Below is a small trained network, with its code and all its weights. Each question gives an input and a class and asks what happens when units are switched off, that is, made to give their printed mean instead of their output.

import numpy as np


def w(rows, s, z=0):
    codes = np.array(rows[::2]) - 128.0
    scale = np.full(codes.shape[1], s)
    scale[-1] = z or s
    return codes * scale


def norm(h):
    return h / np.sqrt((h * h).mean(-1, keepdims=True) + 1e-5)


def f(y):
    return np.maximum(y, 0)


def log_softmax(a):
    a = a - a.max(-1, keepdims=True)
    return a - np.log(np.exp(a).sum(-1, keepdims=True))


def net(x, mask):
    res = np.array(x, float).reshape(1, 6) / 4 @ E
    u = 0
    for l in range(2):
        y = f(norm(res) @ A[l][:, :-1].T + A[l][:, -1])
        res = res + np.where(mask[u : u + 7], y, B[l][:, -1]) @ B[l][:, :-1]
        u += 7
    return log_softmax(norm(res)[-1] @ U[:, :-1].T + U[:, -1])


A, B = {}, {}
E = w([
[68,126,145,32,249,205],'x0',
[73,40,92,136,36,137],'x1',
[177,48,144,80,127,109],'x2',
[217,219,133,162,114,184],'x3',
[110,235,166,248,141,103],'x4',
[78,114,255,47,52,130],'x5',
],0.0061)
A[0] = w([
[99,2,100,8,118,68,161],'L0N0',
[165,185,88,160,117,159,86],'L0N1',
[141,184,100,22,226,161,100],'L0N2',
[185,106,133,211,8,66,127],'L0N3',
[115,159,122,158,83,240,97],'L0N4',
[114,140,114,107,155,91,2],'L0N5',
[116,192,206,133,111,166,143],'L0N6',
],0.0068,0.005)
B[0] = w([
[15,55,172,65,146,104,255],'L0N0',
[87,136,124,70,151,134,166],'L0N1',
[167,177,9,152,107,170,196],'L0N2',
[196,175,2,212,98,126,239],'L0N3',
[100,125,95,129,164,54,160],'L0N4',
[138,109,62,113,195,81,128],'L0N5',
[113,83,133,60,122,68,192],'L0N6',
],0.0081,0.0061)
A[1] = w([
[213,156,175,88,201,190,81],'L1N0',
[66,228,210,167,187,107,2],'L1N1',
[102,188,142,149,160,17,24],'L1N2',
[107,66,92,57,98,188,124],'L1N3',
[89,31,165,67,142,95,167],'L1N4',
[90,135,3,233,99,172,235],'L1N5',
[147,143,147,218,164,248,7],'L1N6',
],0.0076,0.0034)
B[1] = w([
[204,199,39,213,120,96,150],'L1N0',
[19,75,176,59,178,79,150],'L1N1',
[90,100,92,124,222,59,156],'L1N2',
[104,111,161,68,203,89,187],'L1N3',
[106,40,167,112,162,57,209],'L1N4',
[84,255,141,135,195,146,255],'L1N5',
[185,86,162,137,87,147,138],'L1N6',
],0.0084,0.0088)
U = w([
[255,236,76,197,133,128,247],'0',
[34,60,206,12,217,71,9],'1',
],0.0081,0.0015)

Each question gives the input, the list of numbers given to net, and the class t.
The units are the neurons (one row each of A and B). Each row of codes is followed by its name. A weight is (code - 128) times the scale printed after its matrix; where a second scale follows, it is the last column's (A, B and U).
mask holds one flag per neuron, layer by layer. A switched-off neuron (its flag False) gives its mean, the last column of its row in B, instead of its output. The means were averaged over made-up inputs and are rounded, as every weight is.
A unit's drop is (log p(t) with every unit on - log p(t) with that unit switched off) / (log p(t) with every unit on - log p(t) with every unit switched off).
The circuit of an input: a set's keep is (log p(t) with only the set's units on - log p(t) with every unit switched off) / (log p(t) with every unit on - log p(t) with every unit switched off). Starting from the 12 units with the biggest drops (on a tie, the unit counted first), units are removed one at a time, each time the one whose removal leaves the highest keep (on an exact tie, the one counted first), for as long as the keep stays at least 0.8.
circuit, biggest first: the units of the circuit, biggest drop first
k most important neurons: the k neurons with the biggest drops, biggest first
top k neurons in layer l: the k neurons of layer l with the biggest drops, biggest first
drop of u: that unit's drop, to one decimal
input [3,-4,6,-3,-1,-7], class 0: circuit, biggest first -> [L0N2]
input [-1,-6,-6,4,-5,6], class 0: 4 most important neurons -> [L0N0 L0N2 L1N0 L1N4]
input [1,0,3,6,8,2], class 1: 3 most important neurons -> [L1N1 L0N6 L0N2]
input [6,-8,-8,0,-7,2], class 0: circuit, biggest first -> [L0N2 L1N0]
input [4,-5,-5,6,7,1], class 1: top 2 neurons in layer 0 -> [L0N3 L0N6]
input [-8,-2,-5,-8,5,8], class 0: circuit, biggest first -> [L0N3 L0N0]
input [7,7,-6,-6,5,-7], class 0: 2 most important neurons -> [L0N0 L1N4]
input [-6,5,-8,-3,8,8], class 0: 2 most important neurons -> [L0N3 L0N0]
input [-8,8,0,-2,-1,8], class 0: top 3 neurons in layer 0 -> [L0N3 L0N6 L0N1]
input [-1,-4,8,3,3,2], class 0: drop of L0N0 -> 0.7
input [-7,8,-2,-2,6,6], class 0: drop of L0N5 -> 0.0
input [-6,6,-3,-7,5,1], class 0: drop of L0N3 -> 0.1
